Below are the code and all the weights of a small trained network. Each question names an input and a class and asks about switching units off, where a switched-off unit gives its printed mean instead of its output.

import numpy as np


def w(rows, s, z=0):
    codes = np.array(rows[::2]) - 128.0
    scale = np.full(codes.shape[1], s)
    scale[-1] = z or s
    return codes * scale


def norm(h):
    return h / np.sqrt((h * h).mean(-1, keepdims=True) + 1e-5)


def f(y):
    return y / 2 * (1 + np.tanh(0.7978845608 * (y + 0.044715 * y**3)))


def log_softmax(a):
    a = a - a.max(-1, keepdims=True)
    return a - np.log(np.exp(a).sum(-1, keepdims=True))


def net(x, mask):
    res = np.array(x, float).reshape(1, 2) / 4 @ E
    u = 0
    for l in range(3):
        y = f(norm(res) @ A[l][:, :-1].T + A[l][:, -1])
        res = res + np.where(mask[u : u + 3], y, B[l][:, -1]) @ B[l][:, :-1]
        u += 3
    return log_softmax(norm(res)[-1] @ U[:, :-1].T + U[:, -1])


A, B = {}, {}
E = w([
[190,3,126,5,202],'x0',
[175,142,81,110,12],'x1',
],0.0069)
A[0] = w([
[236,190,126,185,50,145],'0.n1',
[185,130,201,34,86,6],'0.n2',
[100,1,127,29,45,145],'0.n3',
],0.0063,0.002)
B[0] = w([
[163,202,143,98,128,228],'0.n1',
[31,129,172,117,136,148],'0.n2',
[6,132,98,45,118,254],'0.n3',
],0.013,0.0033)
A[1] = w([
[146,146,92,254,187,133],'1.n1',
[55,178,152,192,98,253],'1.n2',
[142,65,137,57,132,105],'1.n3',
],0.0057,0.0027)
B[1] = w([
[86,63,185,138,110,202],'1.n1',
[189,56,97,135,114,252],'1.n2',
[89,153,1,14,144,165],'1.n3',
],0.0082,0.0041)
A[2] = w([
[109,95,32,178,215,253],'2.n1',
[137,140,77,92,255,119],'2.n2',
[156,148,136,245,205,71],'2.n3',
],0.0068,0.00056)
B[2] = w([
[100,143,250,250,19,200],'2.n1',
[224,169,254,115,92,243],'2.n2',
[64,26,107,141,108,254],'2.n3',
],0.0095,0.0026)
U = w([
[135,96,59,174,200,18],'0',
[143,187,85,97,95,69],'1',
[154,104,93,173,171,2],'2',
[76,72,96,47,150,197],'3',
[182,123,229,139,128,129],'4',
[200,173,95,200,57,198],'5',
[69,24,160,254,113,141],'6',
],0.015,0.0069)

Each question gives the input, the list of numbers given to net, and the class t.
The units are the neurons (one row each of A and B). Each row of codes is followed by its name. A weight is (code - 128) times the scale printed after its matrix; where a second scale follows, it is the last column's (A, B and U).
mask holds one flag per neuron, layer by layer. A switched-off neuron (its flag False) gives its mean, the last column of its row in B, instead of its output. The means were averaged over made-up inputs and are rounded, as every weight is.
A unit's drop is (log p(t) with every unit on - log p(t) with that unit switched off) / (log p(t) with every unit on - log p(t) with every unit switched off).
The circuit of an input: a set's keep is (log p(t) with only the set's units on - log p(t) with every unit switched off) / (log p(t) with every unit on - log p(t) with every unit switched off). Starting from all 9 units, units are removed one at a time, each time the one whose removal leaves the highest keep (on an exact tie, the one counted first), for as long as the keep stays at least 0.8.
circuit, biggest first: the units of the circuit, biggest drop first
k most important neurons: the k neurons with the biggest drops, biggest first
top k neurons in layer l: the k neurons of layer l with the biggest drops, biggest first
drop when u is switched off: that unit's drop, to one decimal
input [5,-6], class 4: circuit, biggest first => 2.n2
input [-3,0], class 5: circuit, biggest first => 0.n1; 0.n3
input [0,-1], class 6: top 2 neurons in layer 0 => 0.n3; 0.n1
input [0,8], class 1: top 2 neurons in layer 0 => 0.n1; 0.n3
input [1,-1], class 4: 4 most important neurons => 2.n2; 1.n1; 2.n1; 2.n3
input [0,1], class 1: 3 most important neurons => 0.n1; 2.n3; 1.n1
input [8,-8], class 4: 4 most important neurons => 2.n2; 2.n1; 2.n3; 1.n1
input [5,-5], class 4: drop when 2.n1 is switched off => 0.3
input [2,-3], class 4: drop when 2.n2 is switched off => 0.1
input [6,-7], class 4: drop when 2.n1 is switched off => 0.2
input [6,-6], class 4: top 2 neurons in layer 2 => 2.n2; 2.n1
